Here is a tiny trained network, its code and every weight. The questions are about switching its units off for an input and a target symbol, where a switched-off unit gives its printed mean instead of its output.

import numpy as np


def w(rows, s, z=0):
    codes = np.array(rows[::2]) - 128.0
    scale = np.full(codes.shape[1], s)
    scale[-1] = z or s
    return codes * scale


def f(y):
    return np.maximum(y, 0)


def softmax(a):
    e = np.exp(a - a.max(-1, keepdims=True))
    return e / e.sum(-1, keepdims=True)


def log_softmax(a):
    a = a - a.max(-1, keepdims=True)
    return a - np.log(np.exp(a).sum(-1, keepdims=True))


def net(x, mask):
    ids = ['αζηλμψ'.index(c) for c in x.split()]
    T = len(ids)
    res = E[ids] + P[:T]
    u = 0
    for l in range(3):
        q, k, v = (res @ M[l].T for M in (Q, K, V))
        z = softmax(np.where(np.tri(T) > 0, q @ k.T / 4**0.5, -1e9)) @ v
        res = res + np.where(mask[u], z, O[l][:, -1]) @ O[l][:, :-1]
        u += 1
        y = f(res @ A[l][:, :-1].T + A[l][:, -1])
        res = res + np.where(mask[u : u + 8], y, B[l][:, -1]) @ B[l][:, :-1]
        u += 8
    return log_softmax(res[-1] @ U[:, :-1].T + U[:, -1])


Q, K, V, O, A, B = {}, {}, {}, {}, {}, {}
E = w([
[115,209,198],'α',
[191,128,118],'ζ',
[142,154,134],'η',
[4,175,130],'λ',
[155,106,50],'μ',
[140,131,105],'ψ',
],0.017)
P = w([
[247,254,61],'0',
[107,143,93],'1',
[108,95,128],'2',
[115,65,147],'3',
[119,61,152],'4',
[127,74,146],'5',
[140,92,141],'6',
[148,118,126],'7',
[164,146,113],'8',
[168,180,97],'9',
],0.0076)
Q[0] = w([
[179,87,167],'0.h0',
[125,125,177],'0.h0',
[135,139,255],'0.h0',
[125,148,203],'0.h0',
],0.0095)
K[0] = w([
[133,110,118],'0.h0',
[83,120,123],'0.h0',
[130,1,197],'0.h0',
[134,56,156],'0.h0',
],0.0094)
V[0] = w([
[7,3,150],'0.h0',
[90,27,165],'0.h0',
[152,135,207],'0.h0',
[120,206,80],'0.h0',
],0.0078)
O[0] = w([
[120,249,1,1],'0.h0',
[94,203,109,28],'0.h0',
[181,170,161,129],'0.h0',
[60,49,206,204],'0.h0',
],0.0058,0.0057)
A[0] = w([
[94,95,184,194],'0.n0',
[171,141,204,158],'0.n1',
[221,143,82,218],'0.n2',
[154,87,158,154],'0.n3',
[115,136,255,252],'0.n4',
[21,123,145,185],'0.n5',
[246,127,137,106],'0.n6',
[201,21,126,150],'0.n7',
],0.0075,0.0027)
B[0] = w([
[186,162,137,202],'0.n0',
[133,170,122,192],'0.n1',
[98,2,140,149],'0.n2',
[146,113,72,178],'0.n3',
[135,139,159,255],'0.n4',
[131,119,176,181],'0.n5',
[58,100,180,161],'0.n6',
[116,105,88,212],'0.n7',
],0.009,0.0089)
Q[1] = w([
[132,108,167],'1.h0',
[139,126,34],'1.h0',
[135,87,205],'1.h0',
[254,127,137],'1.h0',
],0.0094)
K[1] = w([
[41,204,81],'1.h0',
[133,17,70],'1.h0',
[76,189,134],'1.h0',
[26,123,3],'1.h0',
],0.005)
V[1] = w([
[155,253,84],'1.h0',
[40,63,181],'1.h0',
[35,222,187],'1.h0',
[109,170,192],'1.h0',
],0.0052)
O[1] = w([
[213,137,68,3],'1.h0',
[164,3,169,235],'1.h0',
[210,114,198,190],'1.h0',
[246,76,136,237],'1.h0',
],0.0045,0.0041)
A[1] = w([
[76,81,9,115],'1.n0',
[170,91,111,253],'1.n1',
[169,143,115,63],'1.n2',
[87,89,165,61],'1.n3',
[131,111,55,48],'1.n4',
[113,205,202,95],'1.n5',
[129,162,157,128],'1.n6',
[128,172,107,160],'1.n7',
],0.011,0.0028)
B[1] = w([
[60,224,61,178],'1.n0',
[44,147,193,214],'1.n1',
[29,240,31,135],'1.n2',
[140,15,74,211],'1.n3',
[2,240,207,141],'1.n4',
[253,72,38,255],'1.n5',
[201,132,42,184],'1.n6',
[94,10,225,133],'1.n7',
],0.0053,0.0077)
Q[2] = w([
[102,198,228],'2.h0',
[112,161,11],'2.h0',
[143,216,166],'2.h0',
[165,146,254],'2.h0',
],0.0053)
K[2] = w([
[48,220,33],'2.h0',
[212,119,3],'2.h0',
[249,254,84],'2.h0',
[128,218,202],'2.h0',
],0.0044)
V[2] = w([
[184,114,196],'2.h0',
[18,65,129],'2.h0',
[102,57,120],'2.h0',
[38,254,126],'2.h0',
],0.0071)
O[2] = w([
[143,191,121,181],'2.h0',
[196,80,207,150],'2.h0',
[150,104,254,173],'2.h0',
[58,63,133,7],'2.h0',
],0.0055,0.015)
A[2] = w([
[107,155,51,157],'2.n0',
[148,96,140,104],'2.n1',
[46,105,91,103],'2.n2',
[93,173,47,206],'2.n3',
[151,112,122,89],'2.n4',
[130,127,132,253],'2.n5',
[96,149,180,203],'2.n6',
[131,171,5,131],'2.n7',
],0.014,0.0038)
B[2] = w([
[164,53,2,145],'2.n0',
[142,100,103,253],'2.n1',
[43,83,117,164],'2.n2',
[165,44,27,149],'2.n3',
[146,84,109,191],'2.n4',
[133,144,146,221],'2.n5',
[88,211,154,211],'2.n6',
[42,191,131,193],'2.n7',
],0.014,0.0064)
U = w([
[208,33,110,126],'α',
[93,212,249,210],'ζ',
[99,144,124,244],'η',
[133,90,65,89],'λ',
[85,112,149,2],'μ',
[90,129,140,40],'ψ',
],0.011,0.006)

Each question gives the input, a string of symbols that net reads in full, and the target symbol t.
The units are the heads (4 rows each of Q, K, V and O) and the neurons (one row each of A and B). Each row of codes is followed by its name. A weight is (code - 128) times the scale printed after its matrix; where a second scale follows, it is the last column's (O, A, B and U).
mask holds one flag per unit, layer by layer, with each layer's heads first. A switched-off unit (its flag False) gives its mean, the last column of its rows in O or B, instead of its output. The means were averaged over made-up inputs and are rounded, as every weight is.
A unit's drop is (log p(t) with every unit on - log p(t) with that unit switched off) / (log p(t) with every unit on - log p(t) with every unit switched off).
The circuit of an input: a set's keep is (log p(t) with only the set's units on - log p(t) with every unit switched off) / (log p(t) with every unit on - log p(t) with every unit switched off). Starting from the 12 units with the biggest drops (on a tie, the unit counted first), units are removed one at a time, each time the one whose removal leaves the highest keep (on an exact tie, the one counted first), for as long as the keep stays at least 0.8.
circuit, biggest first: the units of the circuit, biggest drop first
top k neurons: the k neurons with the biggest drops, biggest first
k most important neurons of layer l: the k neurons of layer l with the biggest drops, biggest first
drop when u is switched off: that unit's drop, to one decimal
input μ ζ ψ λ μ λ ψ, target ζ: 3 most important neurons of layer 1 : 1.n5, 1.n6, 1.n3
input η η ζ η μ λ, target α: top 3 neurons : 1.n5, 0.n5, 1.n3
input ζ η λ α α ψ λ η α, target η: top 4 neurons : 2.n7, 0.n2, 1.n3, 0.n6
input ψ λ η ζ α α ψ, target ζ: 3 most important neurons of layer 1 : 1.n5, 1.n1, 1.n6
input η α ζ α α ζ λ μ, target η: circuit, biggest first : 1.n0, 1.n5, 0.n4, 1.h0
input η μ λ, target α: top 2 neurons : 1.n3, 0.n5
input ζ α ζ η α λ μ, target ζ: 2 most important neurons of layer 0 : 0.n7, 0.n6
input η λ α ψ α μ, target η: 3 most important neurons of layer 1 : 1.n0, 1.n4, 1.n5
input ψ μ η λ μ ζ μ, target μ: 2 most important neurons of layer 1 : 1.n5, 1.n0
input η ζ α ψ α λ μ ψ α, target η: 4 most important neurons of layer 0 : 0.n2, 0.n1, 0.n6, 0.n7
input ψ μ η ζ μ α, target α: most important neuron of layer 1 : 1.n5
input μ μ λ α λ η η α μ μ, target μ: top 2 neurons : 1.n0, 2.n2
input λ η η ψ μ, target λ: top 2 neurons : 1.n0, 0.n7
input ζ η μ μ, target ζ: 3 most important neurons of layer 0 : 0.n6, 0.n2, 0.n7
input α α λ ζ ψ α λ α, target λ: most important neuron of layer 2 : 2.n3
input ψ α α μ α ψ α μ α η, target ζ: top 2 neurons : 1.n5, 1.n3
input ψ α ψ ζ ψ ζ η η, target ζ: drop when 2.n6 is switched off : 0.1
input λ ζ μ, target λ: drop when 0.n4 is switched off : 1.3
input ψ η α α ψ μ α μ ψ α, target λ: drop when 1.h0 is switched off : 0.5
input ψ λ μ α, target α: drop when 0.n1 is switched off : 0.0
